Here is a tiny trained network, its code and every weight. The questions are about switching its units off for an input and a target symbol, where a switched-off unit gives its printed mean instead of its output.

import numpy as np


def w(rows, s, z=0):
    codes = np.array(rows[::2]) - 128.0
    scale = np.full(codes.shape[1], s)
    scale[-1] = z or s
    return codes * scale


def f(y):
    return np.maximum(y, 0)


def softmax(a):
    e = np.exp(a - a.max(-1, keepdims=True))
    return e / e.sum(-1, keepdims=True)


def log_softmax(a):
    a = a - a.max(-1, keepdims=True)
    return a - np.log(np.exp(a).sum(-1, keepdims=True))


def net(x, mask):
    ids = ['αγεζηλμξπτψω'.index(c) for c in x.split()]
    T = len(ids)
    res = E[ids] + P[:T]
    u = 0
    for l in range(2):
        q, k, v = (res @ M[l].T for M in (Q, K, V))
        z = softmax(np.where(np.tri(T) > 0, q @ k.T / 2**0.5, -1e9)) @ v
        res = res + np.where(mask[u], z, O[l][:, -1]) @ O[l][:, :-1]
        u += 1
        y = f(res @ A[l][:, :-1].T + A[l][:, -1])
        res = res + np.where(mask[u : u + 4], y, B[l][:, -1]) @ B[l][:, :-1]
        u += 4
    return log_softmax(res[-1] @ U[:, :-1].T + U[:, -1])


Q, K, V, O, A, B = {}, {}, {}, {}, {}, {}
E = w([
[142,101,195,87,209,75],'α',
[163,50,121,142,180,161],'γ',
[167,134,126,96,81,134],'ε',
[99,3,60,57,141,27],'ζ',
[157,119,147,68,25,163],'η',
[161,83,104,126,157,158],'λ',
[189,86,73,147,89,191],'μ',
[184,127,79,156,204,95],'ξ',
[149,123,203,56,95,101],'π',
[191,162,50,153,127,120],'τ',
[174,115,89,122,140,137],'ψ',
[126,23,186,67,95,222],'ω',
],0.013)
P = w([
[89,160,136,151,116,113],'0',
[194,154,63,16,157,110],'1',
[157,91,44,84,137,121],'2',
[92,80,181,248,78,95],'3',
[180,77,167,138,43,31],'4',
[229,76,101,43,116,54],'5',
],0.012)
Q[0] = w([
[11,252,143,162,170,208],'0.h1',
[162,128,80,24,172,151],'0.h1',
],0.014)
K[0] = w([
[247,200,212,155,148,199],'0.h1',
[28,111,160,248,82,97],'0.h1',
],0.011)
V[0] = w([
[128,152,123,109,7,212],'0.h1',
[88,41,215,55,159,149],'0.h1',
],0.012)
O[0] = w([
[244,137,180,162,189,114,11],'0.h1',
[147,252,49,185,63,129,254],'0.h1',
],0.012,0.0046)
A[0] = w([
[77,140,174,212,151,106,128],'0.n1',
[84,62,105,96,128,110,2],'0.n2',
[91,179,154,112,152,2,170],'0.n3',
[136,232,132,176,108,126,167],'0.n4',
],0.0064,0.0033)
B[0] = w([
[168,109,151,167,20,227,152],'0.n1',
[126,179,195,249,181,74,183],'0.n2',
[166,144,104,104,4,219,218],'0.n3',
[31,105,221,63,253,148,253],'0.n4',
],0.0057,0.0058)
Q[1] = w([
[93,101,185,255,71,42],'1.h1',
[103,121,141,163,130,221],'1.h1',
],0.0098)
K[1] = w([
[210,91,3,18,113,107],'1.h1',
[132,197,197,33,137,106],'1.h1',
],0.0066)
V[1] = w([
[147,126,181,93,44,111],'1.h1',
[96,206,207,66,129,3],'1.h1',
],0.0073)
O[1] = w([
[110,134,120,195,81,118,228],'1.h1',
[120,131,138,152,108,11,253],'1.h1',
],0.012,0.0025)
A[1] = w([
[107,105,113,38,114,177,252],'1.n1',
[46,136,207,149,164,176,202],'1.n2',
[9,185,2,72,42,134,47],'1.n3',
[167,187,160,131,204,248,210],'1.n4',
],0.0061,0.0047)
B[1] = w([
[15,99,66,205,108,110,184],'1.n1',
[138,198,104,76,110,38,151],'1.n2',
[152,109,235,246,254,187,248],'1.n3',
[104,133,156,3,73,254,155],'1.n4',
],0.0067,0.015)
U = w([
[108,167,159,186,171,124,174],'α',
[80,169,87,121,77,155,184],'γ',
[177,120,162,138,134,85,168],'ε',
[136,141,142,139,135,100,62],'ζ',
[240,155,224,168,172,95,3],'η',
[101,142,56,99,71,117,186],'λ',
[160,96,187,102,124,176,98],'μ',
[38,109,79,86,100,46,96],'ξ',
[156,208,63,154,38,13,219],'π',
[131,90,206,108,189,52,19],'τ',
[121,118,110,103,115,91,180],'ψ',
[138,253,144,101,126,152,96],'ω',
],0.0058,0.004)

Each question gives the input, a string of symbols that net reads in full, and the target symbol t.
The units are the heads (2 rows each of Q, K, V and O) and the neurons (one row each of A and B). Each row of codes is followed by its name. A weight is (code - 128) times the scale printed after its matrix; where a second scale follows, it is the last column's (O, A, B and U).
mask holds one flag per unit, layer by layer, with each layer's heads first. A switched-off unit (its flag False) gives its mean, the last column of its rows in O or B, instead of its output. The means were averaged over made-up inputs and are rounded, as every weight is.
A unit's drop is (log p(t) with every unit on - log p(t) with that unit switched off) / (log p(t) with every unit on - log p(t) with every unit switched off).
The circuit of an input: a set's keep is (log p(t) with only the set's units on - log p(t) with every unit switched off) / (log p(t) with every unit on - log p(t) with every unit switched off). Starting from all 10 units, units are removed one at a time, each time the one whose removal leaves the highest keep (on an exact tie, the one counted first), for as long as the keep stays at least 0.8.
circuit, biggest first: the units of the circuit, biggest drop first
most important unit: the unit with the biggest drop
top k neurons: the k neurons with the biggest drops, biggest first
k most important neurons of layer l: the k neurons of layer l with the biggest drops, biggest first
drop of u: that unit's drop, to one decimal
input π γ η, target π: circuit, biggest first => [0.h1 1.n3 1.h1]
input ψ ξ λ π, target ξ: circuit, biggest first => [0.h1 1.n3]
input η π ε η, target π: most important unit => 1.n3
input ε π π μ π, target π: circuit, biggest first => [1.n3 0.h1]
input π π α μ π η, target μ: circuit, biggest first => [1.h1 0.h1]
input ω ζ π η, target α: circuit, biggest first => [1.n3 0.h1]
input ξ π π τ, target π: circuit, biggest first => [1.h1 0.h1]
input α μ α ω α π, target ω: circuit, biggest first => [0.h1 0.n4 1.h1 1.n4]
input π ε ω π π ε, target π: circuit, biggest first => [1.n3 0.h1]
input α π μ τ, target π: top 3 neurons => [1.n3 0.n1 1.n4]
input λ μ μ α λ, target μ: top 2 neurons => [1.n4 0.n4]
input α ξ π ω, target ξ: top 2 neurons => [1.n3 1.n2]
input λ π ξ ξ, target π: circuit, biggest first => [1.n3 1.h1]
input ξ π η, target ξ: top 2 neurons => [1.n3 1.n1]
input π γ α μ π π, target μ: top neuron => [1.n4]
input λ π μ π ψ, target μ: circuit, biggest first => [1.h1 0.h1 1.n4]
input ξ ψ τ, target ξ: circuit, biggest first => [0.h1 1.n1]
input π π μ ε ξ, target μ: circuit, biggest first => [1.h1 0.h1 1.n4]
input ε ε α ξ π α, target ξ: top 2 neurons => [1.n3 1.n1]
input α α ζ γ μ, target α: circuit, biggest first => [0.h1 1.n3]
input λ π η τ λ, target η: circuit, biggest first => [0.h1]
input μ π π α ξ, target π: top 3 neurons => [1.n3 1.n4 0.n3]
input η ξ μ α, target ξ: top 2 neurons => [1.n3 1.n2]
input ω ω μ, target ω: drop of 1.n1 => 0.1
input λ ω π α π, target π: drop of 0.h1 => 0.4
input π η λ μ, target η: drop of 0.h1 => 1.2
input η ξ τ, target η: drop of 0.h1 => 0.7
input ω ξ ε, target ω: 3 most important neurons of layer 1 => [1.n4 1.n3 1.n1]
input τ γ α, target τ: most important neuron of layer 0 => [0.n2]
